The symbols move the items like this.
RJ: !>DM, %>SM, ~>MJ
MJ: !>RJ, %>NS, ~>ZP
ZR: !>PH, %>DC, ~>HN
RN: !>GH, %>ZF, ~>DZ
HL: !>SC, %>GR, ~>GG
BN: !>GD, %>TP, ~>FS
SM: !>NS, %>RJ, ~>FP
DP: !>NG, %>RC, ~>QG
GB: !>NZ, %>LC, ~>GT
GQ: !>GG, %>RL, ~>DD
NS: !>QL, %>MJ, ~>SM
CN: !>TP, %>GD, ~>FB
HN: !>ZR, %>SB, ~>QL
HF: !>PC, %>FB, ~>GD
JD: !>RC, %>NG, ~>CL
PC: !>ZF, %>GH, ~>HF
JB: !>DD, %>ZS, ~>RZ
DC: !>SB, %>ZR, ~>BG
DD: !>GQ, %>ZZ, ~>JB
LD: !>RL, %>GG, ~>GR
RC: !>LM, %>DP, ~>JD
LM: !>BG, %>QG, ~>RC
FP: !>SM, %>DM, ~>RT
FS: !>BN, %>CL, ~>NG
GH: !>FB, %>PC, ~>RN
ZF: !>RZ, %>RN, ~>PC
QG: !>DP, %>LM, ~>PH
TP: !>CL, %>BN, ~>CN
ZZ: !>ZS, %>DD, ~>RL
SB: !>ZP, %>HN, ~>DC
RT: !>FP, %>GT, ~>LC
DM: !>GT, %>FP, ~>RJ
SC: !>LC, %>NZ, ~>HL
GD: !>HF, %>CN, ~>BN
NZ: !>GR, %>SC, ~>GB
ZP: !>MJ, %>QL, ~>SB
CL: !>JD, %>FS, ~>TP
GR: !>LD, %>HL, ~>NZ
GT: !>GB, %>RT, ~>DM
NG: !>FS, %>JD, ~>DP
LC: !>RT, %>GB, ~>SC
DZ: !>RN, %>RZ, ~>ZS
QL: !>HN, %>ZP, ~>NS
FB: !>CN, %>HF, ~>GH
ZS: !>DZ, %>JB, ~>ZZ
RL: !>ZZ, %>GQ, ~>LD
GG: !>HL, %>LD, ~>GQ
RZ: !>JB, %>DZ, ~>ZF
PH: !>QG, %>BG, ~>ZR
BG: !>DC, %>PH, ~>LM

In the rows, 5.11 means zero.

Named rows; a name shown again gets a slightly different row:
ZS
3.87,4.55,5.26,4.63,5.01,5.55,5.68,8.44,5.65,6.27,6.34,6.96,6.91,5.18,2.7,3.86,3.81,6.33,5.59,7.68,6.25,5.13,4.43,6.28,6.35,4.02,5.78,5.31,6.44,6.67,3.72,3.75,4.53,4.77,5.87,4.91,6.14,5.58,1.66,6.13,4.14,4.82,3.09,5.13,3.97,3.04,3.55,5.36,3.71,6.0,4.51,2.09,4.28,7.65,6.87,6.2,3.51,3.31,8.03,3.29,5.58,5.7,6.3,3.67,3.51,7.18,3.43,5.93
RJ
4.31,7.24,4.09,5.61,5.53,3.86,4.31,5.35,6.17,6.62,5.67,3.48,4.23,7.23,4.22,4.46,2.77,1.16,6.12,4.99,5.71,3.6,4.17,4.41,4.66,4.55,7.43,4.19,3.38,3.58,4.31,4.25,6.28,3.45,5.29,7.06,3.6,3.76,5.67,4.6,3.11,3.11,6.47,5.76,2.22,5.58,6.21,4.59,3.59,4.23,4.81,7.52,5.57,4.38,6.73,1.53,8.23,5.38,7.54,5.4,3.89,6.13,7.19,6.16,6.56,4.39,6.98,3.91
ZR
4.31,3.07,5.29,4.75,7.36,6.26,6.12,7.54,3.9,7.43,4.63,4.49,7.82,6.86,3.06,5.25,4.6,5.74,5.95,8.02,7.29,4.73,5.29,6.59,5.34,4.54,5.69,5.75,4.2,6.08,6.1,3.01,4.33,2.71,6.67,7.66,5.08,4.4,2.28,4.99,4.3,4.22,4.4,4.8,3.29,5.67,5.46,4.26,4.43,3.18,5.5,3.16,5.67,9.12,6.79,6.14,5.43,4.4,7.34,3.82,3.82,4.23,3.67,3.76,3.25,7.05,4.68,4.7
GR
6.49,4.41,5.43,5.95,5.2,4.57,3.55,2.75,4.89,4.12,3.62,4.6,4.37,3.91,7.72,4.3,7.92,6.87,4.14,3.97,2.88,5.93,5.83,3.9,4.79,5.94,3.41,4.14,4.83,5.53,4.93,5.65,5.33,6.97,5.48,4.77,4.87,7.28,7.58,4.06,7.15,9.31,6.79,3.16,7.33,6.96,4.78,5.18,8.18,5.27,4.62,4.76,5.68,3.67,3.02,5.09,3.56,5.98,3.22,5.94,6.05,3.38,4.77,4.35,4.49,6.54,4.92,5.02
FP
5.45,5.06,4.85,5.14,3.09,4.93,5.17,3.1,3.77,4.82,5.95,6.16,3.85,2.71,7.39,5.11,5.88,5.78,4.73,2.35,4.4,6.83,5.51,3.43,5.81,5.68,3.13,3.98,6.05,5.6,5.55,6.8,3.08,8.96,3.21,1.89,6.68,3.94,5.19,6.83,5.73,6.99,5.89,4.29,6.07,3.36,4.28,4.16,6.12,5.38,5.56,5.4,5.1,2.39,3.65,5.17,2.1,6.14,3.5,5.31,4.53,4.63,3.99,4.66,7.02,5.87,3.37,6.26
ZF
4.96,2.89,4.02,4.45,7.36,7.33,5.95,5.83,4.77,4.09,7.27,5.26,5.12,3.2,3.27,3.97,5.11,6.2,4.34,4.66,4.18,6.38,5.6,3.81,4.45,5.82,1.86,5.95,3.63,7.8,5.91,4.15,4.83,5.43,5.58,2.52,7.81,5.01,4.82,6.35,6.84,5.86,3.86,4.4,5.66,5.29,3.65,2.6,5.83,4.43,5.44,2.06,4.98,4.63,6.68,6.69,5.55,4.66,5.24,3.83,5.58,2.87,3.29,4.81,5.56,5.98,2.44,6.89
SC
5.98,7.95,5.23,6.96,6.18,3.92,6.37,4.36,6.81,3.28,4.12,5.05,2.91,5.37,8.06,5.86,4.89,3.13,3.55,3.64,4.48,4.4,4.1,6.67,6.4,4.68,6.64,6.52,5.8,1.69,5.26,5.04,4.9,4.38,2.75,5.95,2.54,5.16,7.75,4.23,2.52,6.04,7.1,5.81,5.15,5.31,4.16,6.41,6.3,6.93,5.03,8.24,3.92,5.34,2.68,2.12,4.27,6.27,3.94,7.51,4.7,7.09,7.33,4.59,6.79,4.54,6.77,5.5
TP
5.47,5.75,4.24,4.65,4.19,3.52,3.01,2.01,5.37,4.54,4.42,3.71,3.07,5.34,5.89,3.31,6.28,2.03,4.36,4.26,3.25,5.05,5.56,4.24,3.84,4.61,5.65,6.46,5.62,3.11,5.13,5.31,4.94,3.91,2.74,6.07,1.47,5.39,7.7,4.76,5.14,5.57,7.46,5.93,5.87,6.81,6.58,7.56,6.55,3.48,4.12,8.69,5.47,2.07,4.04,4.57,5.97,5.35,3.94,5.94,4.0,4.66,3.23,4.73,7.53,3.66,6.31,5.41
HN
3.9,1.8,4.66,3.75,6.75,7.45,6.75,7.21,4.12,7.32,5.77,5.12,7.34,6.09,3.45,5.6,5.24,5.57,5.23,6.09,4.66,6.88,5.7,6.94,4.15,3.1,4.09,4.69,4.53,8.25,5.41,3.75,4.1,3.86,6.9,5.4,6.17,4.87,1.33,6.16,6.07,6.0,3.47,5.09,3.95,6.02,5.08,3.85,3.42,4.66,5.0,2.42,5.78,6.67,6.01,7.04,6.84,2.99,4.85,2.75,5.56,2.96,4.24,4.49,3.61,5.99,3.52,4.6
ZR
4.17,4.3,5.7,5.08,7.71,6.74,6.09,7.42,4.48,7.06,5.68,4.16,6.72,7.21,3.49,4.77,3.68,6.11,5.72,6.59,8.61,4.53,5.12,6.87,4.02,3.51,6.91,5.97,4.63,6.61,6.68,3.48,4.55,2.62,6.32,6.28,4.43,5.6,1.41,5.55,4.96,6.21,3.0,5.06,3.0,6.25,5.7,4.77,3.14,4.92,6.52,2.65,4.84,7.14,6.09,7.2,5.78,3.73,6.35,3.78,2.89,5.1,4.92,5.65,3.39,5.78,5.92,4.45

From each start, follow one symbol. Which item do you reach?
Answer with the item's name.
start 5.34,6.39,3.05,5.07,4.96,4.25,2.65,2.92,4.78,2.79,3.69,4.24,4.95,3.67,8.04,4.39,7.65,5.08,4.39,3.46,3.57,5.93,4.48,4.13,3.29,6.2,3.76,6.49,4.0,4.34,4.81,4.64,5.17,7.77,5.29,3.45,5.7,5.45,6.34,3.4,5.92,8.47,6.82,3.84,6.96,6.98,5.82,5.81,7.42,4.68,7.51,5.79,3.94,3.62,3.89,4.37,4.35,8.35,3.32,5.78,4.47,4.68,3.44,5.4,5.13,4.85,4.36,6.12
!	GR
start 5.69,7.08,7.11,6.21,4.79,1.8,4.6,2.83,6.75,2.34,6.13,5.44,2.34,4.24,8.04,5.7,6.76,3.58,3.96,2.71,3.35,4.0,3.81,4.69,6.06,6.56,5.85,5.49,5.35,3.23,4.32,6.84,5.73,6.29,4.17,4.87,2.79,7.07,6.78,4.21,5.08,4.07,6.42,5.15,6.0,5.45,5.24,6.78,6.09,7.33,5.21,6.97,3.78,2.61,3.15,3.8,3.48,5.04,4.71,7.14,5.31,7.5,6.15,4.76,8.35,4.92,5.81,3.84
~	SC
start 4.31,3.75,7.6,4.32,4.0,7.6,6.18,7.74,4.47,5.49,6.1,6.76,6.47,5.05,2.98,5.76,2.91,6.55,5.09,6.18,7.24,6.37,5.37,6.28,4.95,4.42,5.32,5.28,5.34,5.74,4.81,3.66,6.82,4.2,6.71,4.02,5.48,5.64,2.78,6.29,3.69,3.68,2.31,5.07,4.04,2.45,5.21,5.42,3.17,5.2,4.4,2.93,3.34,8.37,6.79,5.51,5.27,3.59,5.05,3.31,6.54,3.96,6.02,4.45,5.16,6.0,4.42,4.29
%	HN
start 4.24,3.35,4.7,5.04,6.57,7.69,7.6,7.38,4.95,8.0,6.31,4.98,7.31,5.15,3.87,5.34,5.47,6.41,4.87,6.04,5.2,5.48,6.44,5.54,4.16,3.46,6.0,4.25,4.48,7.54,5.55,4.51,2.62,3.82,7.16,5.63,7.93,6.08,2.47,6.27,5.66,4.69,3.72,5.64,4.36,6.28,4.55,3.33,2.59,5.32,5.95,3.06,6.19,7.42,7.45,7.16,8.18,3.08,5.76,3.86,6.65,4.62,5.44,4.99,3.23,7.23,3.94,5.62
!	ZR
start 4.36,7.7,4.12,3.61,4.34,3.83,5.49,4.07,6.86,5.08,5.6,3.52,3.53,6.35,6.72,2.78,4.12,2.35,5.73,3.56,6.83,3.76,5.3,5.55,5.66,5.51,7.77,3.79,5.1,4.22,4.3,6.16,5.84,3.61,4.0,6.9,3.16,5.81,6.57,6.16,2.29,2.31,6.17,6.62,5.9,6.6,5.22,4.28,4.59,5.24,6.64,7.68,5.38,3.36,4.94,2.98,6.98,6.19,3.81,7.03,5.12,5.99,4.67,5.42,6.12,3.63,6.64,4.16
%	FP
start 4.27,5.02,5.92,4.32,4.14,7.16,6.78,7.79,4.52,7.09,5.87,6.14,6.74,5.42,3.04,6.2,3.47,6.78,5.04,7.31,8.14,4.21,4.37,5.76,5.16,5.33,7.17,4.1,5.62,5.17,4.69,5.59,4.74,4.95,4.13,4.65,4.64,5.27,2.97,6.38,3.22,1.45,3.06,5.21,2.54,3.23,4.78,3.41,2.41,5.05,4.29,4.14,4.65,6.08,4.73,4.94,4.66,4.84,8.08,3.9,5.88,5.47,6.57,3.27,5.38,6.84,5.4,4.88
~	ZS
start 4.61,2.23,4.71,3.95,6.47,8.72,6.98,8.64,3.54,7.94,4.53,4.26,7.86,5.46,3.34,4.74,5.04,5.46,5.15,7.02,6.39,6.26,6.29,5.96,4.44,3.51,5.09,4.19,4.55,8.38,6.59,3.5,2.99,4.07,5.65,5.84,6.66,4.1,3.8,6.52,6.68,5.63,3.71,5.06,4.06,6.04,4.81,5.26,3.51,5.16,6.32,3.08,6.82,6.99,5.91,8.36,7.31,3.11,5.92,3.29,6.42,3.61,3.56,5.8,4.95,4.46,3.18,5.13
!	ZR
start 3.87,2.66,4.25,3.81,4.96,7.69,6.31,7.49,4.36,6.74,5.8,4.74,7.46,4.91,3.07,4.57,6.72,6.07,5.65,5.67,5.69,6.29,5.29,5.06,5.09,3.14,5.19,4.07,4.65,9.14,4.73,4.05,4.47,4.94,6.14,5.41,6.54,4.79,2.73,4.86,5.89,6.49,3.03,5.7,3.78,4.92,4.05,3.82,3.5,4.72,6.68,2.93,4.87,6.85,7.24,8.01,7.0,5.03,5.23,2.79,5.98,3.91,4.99,4.66,3.52,6.14,4.1,5.32
!	ZR
start 6.54,5.24,5.45,5.1,5.81,2.96,4.07,5.25,5.18,5.1,2.95,4.38,4.93,6.74,7.02,5.69,2.16,4.45,4.67,5.44,5.74,3.42,4.24,4.55,5.32,5.42,6.81,5.39,4.25,1.73,6.08,5.62,5.77,3.64,4.0,7.96,3.88,4.56,8.18,4.08,1.67,4.32,7.13,5.95,4.35,3.37,6.02,7.63,4.76,3.79,3.93,7.97,2.66,3.71,3.01,2.35,5.11,6.39,7.2,5.74,4.47,7.03,6.24,4.69,6.57,2.64,6.61,3.41
%	GR
start 4.78,3.16,3.43,4.25,8.11,4.85,6.09,6.97,5.12,7.4,4.87,4.56,7.18,6.69,3.97,5.12,3.68,5.89,5.82,6.98,7.17,4.08,5.6,7.97,4.87,2.51,5.63,6.08,3.69,6.44,6.31,3.84,4.69,2.09,6.63,6.65,4.52,5.57,2.8,5.28,5.12,4.22,4.73,5.41,3.67,6.65,5.45,5.62,3.01,5.53,5.33,2.61,5.52,7.09,6.78,6.73,5.91,4.52,7.17,3.16,3.17,4.43,3.76,4.42,3.68,6.05,5.33,3.92
~	HN
start 8.12,3.38,5.79,6.62,5.32,6.02,3.99,4.82,3.98,4.95,5.0,5.61,3.85,3.94,5.32,4.46,7.35,7.16,3.81,5.13,3.5,5.29,4.74,3.67,5.4,4.74,1.62,4.72,4.41,8.44,6.4,5.9,5.04,7.16,5.82,3.87,6.13,6.1,4.81,4.44,6.86,7.5,5.84,3.92,5.96,6.95,5.4,5.91,8.71,5.35,5.14,2.14,3.01,6.29,3.53,7.8,3.29,6.32,3.58,4.69,6.17,4.39,4.33,3.34,5.04,5.32,4.61,4.94
~	GR
start 5.76,7.57,3.89,3.89,3.63,4.58,4.23,4.01,5.56,5.16,2.94,2.96,3.98,7.8,6.32,3.59,3.54,2.25,6.37,3.09,4.6,3.22,6.05,4.47,5.82,6.9,6.34,4.29,6.12,3.67,3.68,6.14,6.03,5.14,3.77,6.22,4.21,4.73,7.29,3.53,4.03,4.33,8.62,5.69,5.6,5.68,6.04,4.8,3.05,2.83,5.48,8.19,7.78,2.77,4.41,4.13,7.35,5.11,3.98,6.29,4.85,5.83,3.98,5.24,6.09,2.39,6.53,3.5
!	TP
start 5.3,4.53,5.29,4.84,4.68,5.22,5.91,3.6,4.1,3.47,6.31,5.75,5.39,3.28,5.41,4.9,6.47,5.02,4.51,3.66,3.71,7.19,4.6,3.73,3.24,7.1,3.33,5.19,4.46,7.65,4.53,4.7,4.05,7.71,6.29,2.63,5.31,4.53,5.64,6.51,7.73,5.56,4.69,3.04,5.21,4.21,4.73,3.75,5.53,6.56,5.46,3.89,5.07,3.51,6.18,5.02,3.23,5.23,4.52,4.02,5.12,3.53,4.14,4.87,6.55,5.88,4.71,7.79
~	FP
start 3.58,4.44,6.1,5.27,4.89,6.18,6.91,7.77,5.61,5.42,6.12,6.46,5.25,5.08,2.46,6.06,3.48,7.23,5.48,6.72,6.85,5.52,5.81,6.07,5.42,3.33,5.88,4.65,4.65,5.12,4.61,3.0,5.59,4.5,5.58,4.28,5.35,5.3,2.94,4.63,4.29,4.8,2.71,5.33,3.89,2.43,4.77,5.61,1.62,5.31,3.74,2.58,4.44,8.2,7.5,5.17,5.52,4.03,6.91,3.62,6.27,4.04,7.24,5.46,4.88,5.88,4.82,4.26
%	HN
start 6.64,7.05,6.7,5.88,5.21,4.45,3.98,5.68,6.07,4.3,3.4,5.22,4.11,8.16,6.37,6.43,2.84,4.18,5.88,4.34,6.13,3.38,4.18,5.12,5.14,5.35,6.77,4.84,4.86,1.69,4.8,5.53,5.85,3.34,3.05,7.29,4.3,4.14,6.89,4.27,1.0,3.9,6.14,5.39,4.93,3.72,6.31,5.4,5.86,3.58,4.57,8.26,2.9,2.64,2.48,3.2,5.64,5.01,7.25,5.83,5.6,7.16,7.63,4.88,5.83,2.13,5.91,2.7
!	SC
start 4.84,2.83,6.75,5.9,5.22,5.12,6.95,6.72,4.64,4.07,6.41,6.34,6.32,3.11,3.86,6.77,6.11,7.0,5.2,6.51,4.24,5.81,5.28,6.33,5.39,3.64,4.58,6.09,5.63,5.15,5.48,5.64,3.53,5.58,5.73,4.07,6.41,3.73,3.1,6.13,6.36,6.99,3.17,4.61,4.47,3.55,4.8,5.84,4.01,6.56,5.9,2.0,4.56,8.88,5.59,7.04,3.44,3.6,6.5,4.08,5.98,4.63,6.14,3.63,4.83,7.15,2.08,6.43
!	ZS
start 7.45,7.74,6.78,4.96,4.35,2.29,3.91,3.04,5.6,3.74,5.95,5.0,1.83,3.21,8.26,4.51,6.9,4.31,5.53,4.52,1.84,5.86,3.09,3.07,4.94,6.89,6.08,5.22,6.31,3.41,3.72,8.03,4.32,7.52,5.11,3.02,4.63,7.29,8.66,5.09,4.72,5.11,6.37,7.09,6.38,4.79,5.74,6.46,6.23,5.19,5.41,6.17,5.5,2.7,4.17,2.67,4.02,6.76,3.03,5.08,5.0,4.98,6.54,4.25,7.56,4.69,7.17,5.09
%	TP
start 4.4,3.03,6.77,6.28,3.46,5.8,6.84,8.22,3.08,5.73,4.72,6.77,6.35,3.55,3.07,6.76,6.42,4.82,5.24,5.88,6.11,5.33,3.57,5.14,6.21,5.25,4.16,7.08,4.42,5.89,4.88,5.5,2.69,6.65,5.65,3.83,5.55,4.76,3.58,4.28,6.23,4.2,1.7,5.2,3.01,2.93,4.55,5.37,5.05,6.59,4.66,2.6,3.69,7.96,4.29,5.88,3.93,2.68,7.97,4.16,6.99,4.53,5.24,5.21,2.43,6.62,3.54,5.24
%	ZR
start 4.7,6.45,3.85,4.72,4.29,3.19,4.61,2.42,6.05,5.63,4.88,3.86,5.37,8.36,6.09,4.32,4.23,1.33,5.58,4.78,4.28,3.94,5.37,4.91,6.04,7.21,7.71,4.05,5.93,2.61,4.14,5.3,5.94,4.57,5.22,6.26,3.3,5.9,7.29,5.0,4.7,4.64,7.78,7.13,4.54,5.21,6.2,4.46,4.42,3.71,5.67,8.5,6.36,2.94,4.81,2.84,7.26,6.36,3.27,5.32,4.31,5.59,4.65,5.11,5.81,2.07,6.3,3.76
!	TP
start 4.41,6.09,5.01,3.96,5.91,5.69,7.13,6.56,5.71,6.37,5.34,4.6,6.72,7.08,4.63,5.63,2.49,3.71,5.51,5.9,6.14,4.79,5.76,6.07,5.34,5.28,7.91,4.7,5.2,3.69,4.23,4.97,4.86,3.07,5.0,6.65,3.62,3.9,4.46,5.06,3.74,1.82,5.03,5.02,2.99,4.21,5.12,3.48,3.03,6.44,4.95,6.49,6.02,5.08,6.38,2.98,5.66,4.44,6.78,3.87,3.29,6.04,7.3,6.94,6.24,5.02,6.46,4.99
!	RJ
start 6.48,7.88,6.84,5.57,4.0,2.92,4.64,2.79,6.7,2.59,5.1,5.75,2.79,4.65,6.53,4.57,5.46,3.12,5.55,1.31,3.78,3.4,3.19,4.43,7.29,5.75,5.94,4.83,4.46,2.35,3.95,5.63,6.64,5.98,4.92,3.51,4.0,6.02,6.11,4.31,5.43,5.18,5.87,5.4,6.22,5.11,4.94,6.13,6.47,5.93,5.65,7.61,4.33,3.94,3.67,3.31,3.01,5.02,3.79,5.94,4.91,6.8,5.84,5.8,7.46,3.96,5.32,4.65
~	SC
start 4.11,1.12,3.15,6.52,4.98,7.56,6.04,7.14,5.33,5.98,7.13,4.65,6.36,5.1,2.11,4.97,5.64,6.77,4.68,4.39,5.33,6.25,5.5,4.24,4.95,3.05,3.66,4.08,3.78,9.06,5.32,5.43,3.49,6.31,5.57,4.48,7.45,4.77,3.73,4.75,8.08,5.53,3.26,4.29,4.81,4.96,4.69,2.09,3.86,5.82,5.28,1.25,6.28,7.01,6.43,5.91,6.39,6.18,4.93,3.57,4.59,2.19,4.51,4.21,5.01,6.12,4.31,5.79
!	HN
start 4.38,4.91,5.81,5.62,4.4,6.86,5.34,7.14,5.72,5.82,6.73,5.26,7.6,6.22,2.85,5.4,2.85,6.26,4.93,7.29,8.08,5.93,4.95,5.3,5.04,5.17,7.03,4.63,4.8,4.57,4.92,4.69,5.67,4.52,5.1,5.49,5.52,5.39,3.41,6.46,2.59,3.0,2.33,4.95,3.42,2.55,3.99,4.63,1.32,5.41,2.37,3.59,6.35,6.3,5.5,5.81,5.48,4.21,8.25,3.41,6.02,5.7,5.58,3.63,4.65,6.54,4.67,3.95
~	ZS
start 4.7,4.52,6.49,4.25,4.66,6.41,6.02,8.05,4.61,5.49,5.35,7.21,5.78,4.16,2.92,6.12,3.36,5.67,6.29,7.17,7.5,5.65,4.47,5.74,4.83,3.95,4.92,5.24,5.1,5.66,4.55,3.46,6.61,3.42,6.11,4.43,5.85,4.66,3.08,6.15,3.85,4.47,2.99,5.93,4.24,2.9,4.77,4.91,3.2,6.08,3.43,2.47,4.32,6.61,6.9,5.93,5.3,3.38,7.16,3.86,6.26,3.96,6.38,4.98,3.63,6.49,4.77,4.6
%	HN
start 4.8,1.86,5.55,5.36,5.44,5.66,6.98,7.79,4.89,4.55,6.11,6.01,7.55,4.27,4.12,6.21,5.64,7.58,5.38,4.9,5.13,4.97,5.53,6.85,5.28,4.2,3.91,5.4,5.14,5.7,6.08,4.3,2.5,6.21,6.84,4.71,7.04,4.29,2.8,5.64,6.13,6.3,3.36,6.09,5.27,3.05,5.56,5.21,4.1,7.85,4.87,2.34,4.91,8.52,5.94,6.49,4.05,4.13,7.24,4.04,6.22,4.2,5.31,3.88,3.56,7.18,2.06,5.99
!	ZS
start 2.7,5.77,4.99,3.72,5.86,6.79,6.23,7.42,5.71,5.38,4.92,3.95,7.25,7.25,3.57,5.12,2.68,4.15,7.17,5.84,7.3,3.15,5.38,5.91,4.98,4.12,5.85,4.48,5.65,4.46,3.33,5.45,5.05,4.27,5.0,6.4,4.61,3.82,3.17,4.99,4.24,2.23,4.26,5.42,2.35,2.19,5.17,4.84,3.29,5.28,2.83,6.23,5.55,6.07,7.51,4.83,6.66,4.52,6.25,5.45,4.56,6.45,6.81,7.81,4.64,5.47,4.98,5.18
%	ZF
start 2.8,2.18,3.11,4.39,4.94,7.44,5.71,8.07,3.46,6.73,3.88,4.28,5.54,5.81,2.43,5.12,5.61,5.84,5.85,7.07,5.56,5.39,5.19,4.44,4.38,3.72,5.31,4.79,5.34,8.38,5.26,2.56,5.89,3.62,5.12,4.45,5.61,2.79,3.07,4.2,6.87,3.95,4.45,4.74,2.66,7.06,5.01,4.36,3.85,4.73,6.14,2.7,6.33,7.39,6.45,7.76,6.85,5.27,6.64,3.66,4.14,3.75,4.96,5.01,2.3,5.91,4.93,4.85
%	ZS
start 4.89,0.64,2.83,5.19,4.65,7.79,7.44,5.82,3.78,3.99,7.04,5.62,6.05,4.15,3.63,3.71,6.06,6.57,4.43,5.13,4.81,6.52,6.58,4.33,4.65,3.65,3.73,4.18,4.05,8.42,6.54,4.76,5.0,5.84,6.97,4.6,6.48,4.81,2.25,4.7,7.22,4.17,3.77,3.39,5.05,5.03,4.14,3.12,3.75,5.22,6.05,1.55,7.14,6.41,5.67,6.02,5.59,5.55,5.02,4.3,5.26,3.26,2.84,5.25,3.12,4.83,3.92,7.83
!	HN
start 4.27,4.46,4.03,5.9,6.54,5.24,3.97,7.3,5.74,7.18,3.83,3.08,8.89,7.76,2.79,3.78,2.53,4.99,4.36,8.28,7.9,3.4,5.04,5.8,6.14,4.54,7.81,5.48,5.22,4.87,5.68,3.63,6.24,3.53,6.04,7.69,4.78,4.46,4.25,4.95,2.79,5.04,5.24,4.57,3.11,6.37,6.53,5.33,3.3,4.17,4.83,5.86,5.64,8.43,6.63,6.47,6.29,5.28,7.27,4.97,4.52,5.35,5.33,6.26,3.37,5.63,5.31,3.51
~	ZR
